Here is a tiny trained network, its code and every weight. The questions are about switching its units off for an input and a class, where a switched-off unit gives its printed mean instead of its output.

import numpy as np


def w(rows, s, z=0):
    codes = np.array(rows[::2]) - 128.0
    scale = np.full(codes.shape[1], s)
    scale[-1] = z or s
    return codes * scale


def norm(h):
    return h / np.sqrt((h * h).mean(-1, keepdims=True) + 1e-5)


def f(y):
    return np.maximum(y, 0)


def log_softmax(a):
    a = a - a.max(-1, keepdims=True)
    return a - np.log(np.exp(a).sum(-1, keepdims=True))


def net(x, mask):
    res = np.array(x, float).reshape(1, 5) / 4 @ E
    u = 0
    for l in range(2):
        y = f(norm(res) @ A[l][:, :-1].T + A[l][:, -1])
        res = res + np.where(mask[u : u + 11], y, B[l][:, -1]) @ B[l][:, :-1]
        u += 11
    return log_softmax(norm(res)[-1] @ U[:, :-1].T + U[:, -1])


A, B = {}, {}
E = w([
[100,64,111,76,166,101,150],'x0',
[148,142,97,6,119,49,103],'x1',
[131,168,176,201,135,155,234],'x2',
[97,166,61,143,214,141,95],'x3',
[137,92,94,155,152,63,143],'x4',
],0.012)
A[0] = w([
[137,168,116,59,187,96,119,57],'L0N1',
[106,126,121,129,97,172,4,30],'L0N2',
[149,173,191,193,119,141,227,44],'L0N3',
[57,70,151,110,150,103,136,149],'L0N4',
[131,162,169,222,146,146,243,108],'L0N5',
[89,196,125,168,127,162,49,88],'L0N6',
[86,134,81,162,219,149,75,127],'L0N7',
[159,200,133,94,204,87,91,76],'L0N8',
[60,113,137,148,44,144,123,90],'L0N9',
[102,183,73,76,148,102,98,3],'L0N10',
[165,107,141,104,73,93,129,163],'L0N11',
],0.013,0.0058)
B[0] = w([
[68,144,81,113,109,110,129,166],'L0N1',
[146,125,199,163,179,156,142,165],'L0N2',
[123,112,228,132,135,184,169,222],'L0N3',
[148,119,180,88,132,118,130,164],'L0N4',
[5,187,130,171,197,160,181,251],'L0N5',
[161,71,173,115,106,123,143,180],'L0N6',
[136,99,55,127,104,144,89,197],'L0N7',
[88,161,122,134,88,144,126,169],'L0N8',
[98,177,130,155,138,123,116,155],'L0N9',
[96,196,97,174,126,132,148,162],'L0N10',
[150,145,165,137,131,110,155,177],'L0N11',
],0.016,0.013)
A[1] = w([
[145,99,80,139,204,113,146,104],'L1N1',
[215,139,129,212,3,103,126,132],'L1N2',
[141,98,129,63,101,13,180,131],'L1N3',
[108,43,102,137,179,115,106,111],'L1N4',
[49,189,176,116,59,80,182,233],'L1N5',
[139,123,98,141,143,69,196,102],'L1N6',
[122,112,143,141,133,116,171,1],'L1N7',
[70,97,127,144,137,166,180,75],'L1N8',
[125,140,99,182,177,141,96,176],'L1N9',
[169,106,145,85,80,192,72,211],'L1N10',
[124,177,162,174,104,143,116,34],'L1N11',
],0.014,0.0044)
B[1] = w([
[131,146,121,129,77,130,72,140],'L1N1',
[186,92,75,112,95,125,88,149],'L1N2',
[244,107,153,199,119,148,90,167],'L1N3',
[186,158,100,112,73,105,92,145],'L1N4',
[180,70,115,120,118,142,41,252],'L1N5',
[157,135,166,80,145,190,53,140],'L1N6',
[138,158,194,126,116,101,136,139],'L1N7',
[85,132,144,60,170,89,61,191],'L1N8',
[137,169,97,23,72,118,97,168],'L1N9',
[189,103,155,133,174,146,99,153],'L1N10',
[175,76,175,94,131,124,120,164],'L1N11',
],0.011,0.017)
U = w([
[21,167,22,94,111,134,83,161],'0',
[107,124,104,143,87,88,212,2],'1',
[233,102,123,110,94,142,56,185],'2',
[79,123,250,146,192,181,166,194],'3',
],0.015,0.006)

Each question gives the input, the list of numbers given to net, and the class t.
The units are the neurons (one row each of A and B). Each row of codes is followed by its name. A weight is (code - 128) times the scale printed after its matrix; where a second scale follows, it is the last column's (A, B and U).
mask holds one flag per neuron, layer by layer. A switched-off neuron (its flag False) gives its mean, the last column of its row in B, instead of its output. The means were averaged over made-up inputs and are rounded, as every weight is.
A unit's drop is (log p(t) with every unit on - log p(t) with that unit switched off) / (log p(t) with every unit on - log p(t) with every unit switched off).
top k neurons: the k neurons with the biggest drops, biggest first
k most important neurons of layer l: the k neurons of layer l with the biggest drops, biggest first
drop of u: that unit's drop, to one decimal
input [-3,-4,-7,4,-7], class 2: 3 most important neurons of layer 0	[L0N5; L0N7; L0N3]
input [-8,-5,-2,5,6], class 0: top 2 neurons	[L0N7; L1N5]
input [7,-2,-1,-2,4], class 2: top 2 neurons	[L0N5; L0N3]
input [4,-8,-3,2,-7], class 2: 3 most important neurons of layer 1	[L1N4; L1N9; L1N10]
input [-8,6,4,4,2], class 0: 3 most important neurons of layer 0	[L0N8; L0N1; L0N10]
input [-1,-6,1,8,-5], class 0: most important neuron of layer 1	[L1N9]
input [-8,-6,-1,6,6], class 0: top 2 neurons	[L0N7; L1N9]
input [7,-5,-5,5,-3], class 2: drop of L0N5	1.0
input [-5,-5,-1,3,8], class 0: drop of L0N9	0.0
input [4,2,1,3,3], class 0: drop of L0N1	0.1
input [-4,-7,-8,-2,6], class 2: drop of L0N5	1.2
input [7,-4,-5,1,-4], class 2: 2 most important neurons of layer 0	[L0N5; L0N3]
